Below are the code and all the weights of a small trained network. Each question names an input and a target symbol and asks about switching units off, where a switched-off unit gives its printed mean instead of its output.

import numpy as np


def w(rows, s, z=0):
    codes = np.array(rows[::2]) - 128.0
    scale = np.full(codes.shape[1], s)
    scale[-1] = z or s
    return codes * scale


def f(y):
    return y / 2 * (1 + np.tanh(0.7978845608 * (y + 0.044715 * y**3)))


def softmax(a):
    e = np.exp(a - a.max(-1, keepdims=True))
    return e / e.sum(-1, keepdims=True)


def log_softmax(a):
    a = a - a.max(-1, keepdims=True)
    return a - np.log(np.exp(a).sum(-1, keepdims=True))


def net(x, mask):
    ids = ['Ψαβθλξτφ'.index(c) for c in x.split()]
    T = len(ids)
    res = E[ids] + P[:T]
    r = res
    for j in range(2):
        rows = slice(3 * j, 3 * j + 3)
        q, k, v = (r @ M[0][rows].T for M in (Q, K, V))
        z = softmax(np.where(np.tri(T) > 0, q @ k.T / 3**0.5, -1e9)) @ v
        o = O[0][rows]
        res = res + np.where(mask[j], z, o[:, -1]) @ o[:, :-1]
    y = f(res @ A[0][:, :-1].T + A[0][:, -1])
    res = res + np.where(mask[2:26], y, B[0][:, -1]) @ B[0][:, :-1]
    return log_softmax(res[-1] @ U[:, :-1].T + U[:, -1])


Q, K, V, O, A, B = {}, {}, {}, {}, {}, {}
E = w([
[126,50,190,254,125,146,191,134,194,101],'Ψ',
[204,150,74,147,131,89,149,180,174,123],'α',
[181,178,231,73,120,147,94,98,186,93],'β',
[254,169,90,143,31,79,184,116,168,19],'θ',
[112,68,149,74,219,207,119,121,129,132],'λ',
[117,131,55,72,84,204,166,213,73,120],'ξ',
[126,125,168,118,89,147,181,163,217,55],'τ',
[151,68,101,164,224,234,211,165,175,231],'φ',
],0.015)
P = w([
[54,155,141,131,178,212,69,116,207,126],'0',
[105,72,116,83,95,62,129,179,159,145],'1',
[180,140,133,189,85,188,118,173,45,93],'2',
[155,170,97,131,167,116,130,55,130,248],'3',
[106,75,163,101,120,42,123,191,162,184],'4',
[188,85,121,183,97,210,124,121,51,92],'5',
],0.016)
Q[0] = w([
[204,122,132,24,71,94,71,183,175,108],'h1',
[186,120,209,158,228,231,78,141,127,136],'h1',
[44,126,195,100,167,8,112,120,117,229],'h1',
[118,223,85,95,70,138,196,130,185,85],'h2',
[62,138,127,123,132,2,105,155,107,206],'h2',
[68,118,35,244,103,254,55,70,24,90],'h2',
],0.0076)
K[0] = w([
[131,202,165,111,102,126,71,171,139,167],'h1',
[97,108,167,130,184,118,59,88,135,53],'h1',
[118,88,181,124,136,54,163,152,41,159],'h1',
[133,156,116,153,104,128,134,73,113,175],'h2',
[170,77,180,121,73,72,173,255,59,184],'h2',
[73,150,32,109,50,189,164,130,185,67],'h2',
],0.0095)
V[0] = w([
[143,118,2,112,191,107,169,196,140,178],'h1',
[129,42,226,14,142,188,150,52,58,130],'h1',
[120,168,182,132,190,54,142,220,167,86],'h1',
[174,186,175,90,83,111,40,111,83,71],'h2',
[119,234,140,165,21,163,238,220,177,163],'h2',
[162,66,207,234,128,95,169,99,63,61],'h2',
],0.0075)
O[0] = w([
[154,113,223,140,246,24,119,197,161,38,106],'h1',
[136,182,65,117,24,150,245,133,180,110,31],'h1',
[63,40,57,137,88,55,135,19,24,135,217],'h1',
[207,62,166,56,95,125,153,187,121,234,3],'h2',
[173,229,39,177,118,52,153,144,198,207,253],'h2',
[164,122,1,154,39,188,46,177,92,64,18],'h2',
],0.0066,0.0051)
A[0] = w([
[106,160,7,89,150,195,53,88,124,105,146],'n1',
[185,128,145,166,186,136,79,117,94,106,29],'n2',
[150,134,135,113,125,188,174,61,35,121,33],'n3',
[108,129,161,102,114,40,155,63,174,159,51],'n4',
[199,101,130,138,116,140,165,75,177,109,135],'n5',
[105,143,122,144,185,106,132,93,167,104,189],'n6',
[166,90,195,105,47,143,125,150,39,197,4],'n7',
[144,94,64,95,119,117,207,208,146,159,123],'n8',
[74,188,174,62,97,114,85,126,141,120,94],'n9',
[145,168,167,95,175,137,178,123,125,164,82],'n10',
[123,93,150,79,170,77,95,201,130,130,82],'n11',
[67,128,146,84,134,87,156,136,197,130,64],'n12',
[116,166,135,207,123,174,108,81,70,103,183],'n13',
[137,203,81,145,157,146,166,139,107,169,92],'n14',
[167,48,160,102,72,95,100,219,163,133,173],'n15',
[112,136,165,143,132,200,115,171,175,104,123],'n16',
[154,129,85,80,137,77,62,126,152,115,91],'n17',
[69,101,111,104,154,130,152,148,81,137,191],'n18',
[189,92,163,104,90,116,180,145,51,80,196],'n19',
[149,91,174,118,202,64,149,130,181,128,196],'n20',
[201,149,178,163,110,216,117,146,98,85,40],'n21',
[153,89,143,71,31,128,152,172,171,132,145],'n22',
[84,102,103,79,101,126,124,255,127,90,124],'n23',
[71,85,142,115,128,143,28,117,141,198,50],'n24',
],0.0094,0.0033)
B[0] = w([
[123,147,179,149,138,170,78,168,213,146,172],'n1',
[170,99,71,144,89,177,206,81,99,28,169],'n2',
[48,146,103,112,76,29,169,161,90,86,171],'n3',
[138,192,66,131,184,167,90,127,83,213,202],'n4',
[60,160,106,148,190,104,111,162,146,141,195],'n5',
[143,109,109,138,108,96,159,170,167,176,223],'n6',
[165,35,107,132,130,119,156,164,250,68,180],'n7',
[63,169,150,181,201,189,114,170,155,70,166],'n8',
[132,157,127,188,196,167,129,158,158,90,144],'n9',
[129,99,149,165,43,78,94,162,120,78,175],'n10',
[148,157,136,87,109,100,179,11,130,98,166],'n11',
[174,78,49,83,118,170,77,69,112,139,185],'n12',
[188,147,78,69,146,119,223,69,80,120,214],'n13',
[163,107,159,129,72,109,141,84,99,133,168],'n14',
[173,113,93,52,128,69,171,146,57,122,180],'n15',
[145,123,132,101,148,60,100,148,76,193,162],'n16',
[30,147,194,137,94,133,138,147,114,144,158],'n17',
[141,193,204,164,163,152,88,34,201,149,144],'n18',
[150,100,238,167,154,113,35,108,91,202,180],'n19',
[114,172,123,125,52,231,95,145,137,126,252],'n20',
[90,148,64,61,179,141,56,220,98,146,179],'n21',
[127,113,138,160,158,131,100,124,79,47,173],'n22',
[157,94,189,129,160,142,207,144,106,2,148],'n23',
[159,179,161,123,148,60,116,199,195,137,148],'n24',
],0.0064,0.011)
U = w([
[80,60,118,180,25,46,130,109,209,69,183],'Ψ',
[138,147,120,91,59,36,248,38,164,187,133],'α',
[225,37,85,104,209,90,117,155,169,136,128],'β',
[51,129,133,156,188,48,105,141,108,137,86],'θ',
[168,102,192,194,113,130,109,3,152,79,149],'λ',
[153,164,121,109,200,74,230,134,214,68,3],'ξ',
[107,129,62,147,107,149,107,108,123,98,39],'τ',
[90,181,160,202,131,109,77,136,249,156,242],'φ',
],0.0051,0.0028)

Each question gives the input, a string of symbols that net reads in full, and the target symbol t.
The units are the heads (3 rows each of Q, K, V and O) and the neurons (one row each of A and B). Each row of codes is followed by its name. A weight is (code - 128) times the scale printed after its matrix; where a second scale follows, it is the last column's (O, A, B and U).
mask holds one flag per unit, heads first, then neurons. A switched-off unit (its flag False) gives its mean, the last column of its rows in O or B, instead of its output. The means were averaged over made-up inputs and are rounded, as every weight is.
A unit's drop is (log p(t) with every unit on - log p(t) with that unit switched off) / (log p(t) with every unit on - log p(t) with every unit switched off).
The circuit of an input: a set's keep is (log p(t) with only the set's units on - log p(t) with every unit switched off) / (log p(t) with every unit on - log p(t) with every unit switched off). Starting from the 12 units with the biggest drops (on a tie, the unit counted first), units are removed one at a time, each time the one whose removal leaves the highest keep (on an exact tie, the one counted first), for as long as the keep stays at least 0.8.
units of the circuit, in order: the units of the circuit, biggest drop first
unit that matters most: the unit with the biggest drop
k most important neurons: the k neurons with the biggest drops, biggest first
which heads matter: for each layer, one digit per head in row order, 1 if its drop is at least 0.15 and else 0, layers parted by /
input β Ψ λ, target Ψ: 2 most important neurons => n3; n7
input λ β Ψ, target θ: which heads matter => 11
input Ψ Ψ Ψ λ Ψ Ψ, target τ: units of the circuit, in order => h2; n21
input Ψ α τ, target τ: 2 most important neurons => n21; n13
input α λ Ψ θ α α, target λ: most important neuron => n2
input Ψ β α, target τ: units of the circuit, in order => h2; h1
input ξ θ θ θ θ ξ, target φ: units of the circuit, in order => h2; h1; n13; n15
input α β φ φ ξ, target ξ: units of the circuit, in order => h1; n23
input θ φ β λ θ, target λ: units of the circuit, in order => h2; n19
input β β α Ψ α, target α: which heads matter => 10
input φ λ θ, target ξ: units of the circuit, in order => h2; h1
input φ λ β, target ξ: which heads matter => 01
input τ ξ Ψ λ θ, target λ: which heads matter => 01
input τ θ α, target α: which heads matter => 11
input φ β α, target ξ: which heads matter => 11
input θ τ β α, target φ: units of the circuit, in order => n13; n15
input Ψ Ψ β Ψ ξ, target ξ: which heads matter => 10
input ξ Ψ φ α, target φ: units of the circuit, in order => n20; h1
input θ ξ τ, target β: unit that matters most => h2
input Ψ θ β ξ θ, target ξ: units of the circuit, in order => h1
input ξ φ α θ, target φ: which heads matter => 10
input φ θ α α Ψ Ψ, target ξ: units of the circuit, in order => h2; n13; h1
input β θ β, target Ψ: which heads matter => 11
input φ β λ ξ, target φ: which heads matter => 10
input ξ α λ, target φ: units of the circuit, in order => h2; h1; n20
input τ β λ β Ψ ξ, target α: 2 most important neurons => n3; n13
input τ Ψ θ Ψ ξ φ, target α: units of the circuit, in order => h1; h2; n3
input τ φ Ψ, target α: units of the circuit, in order => h1; n13; h2
input Ψ β φ λ, target φ: which heads matter => 00
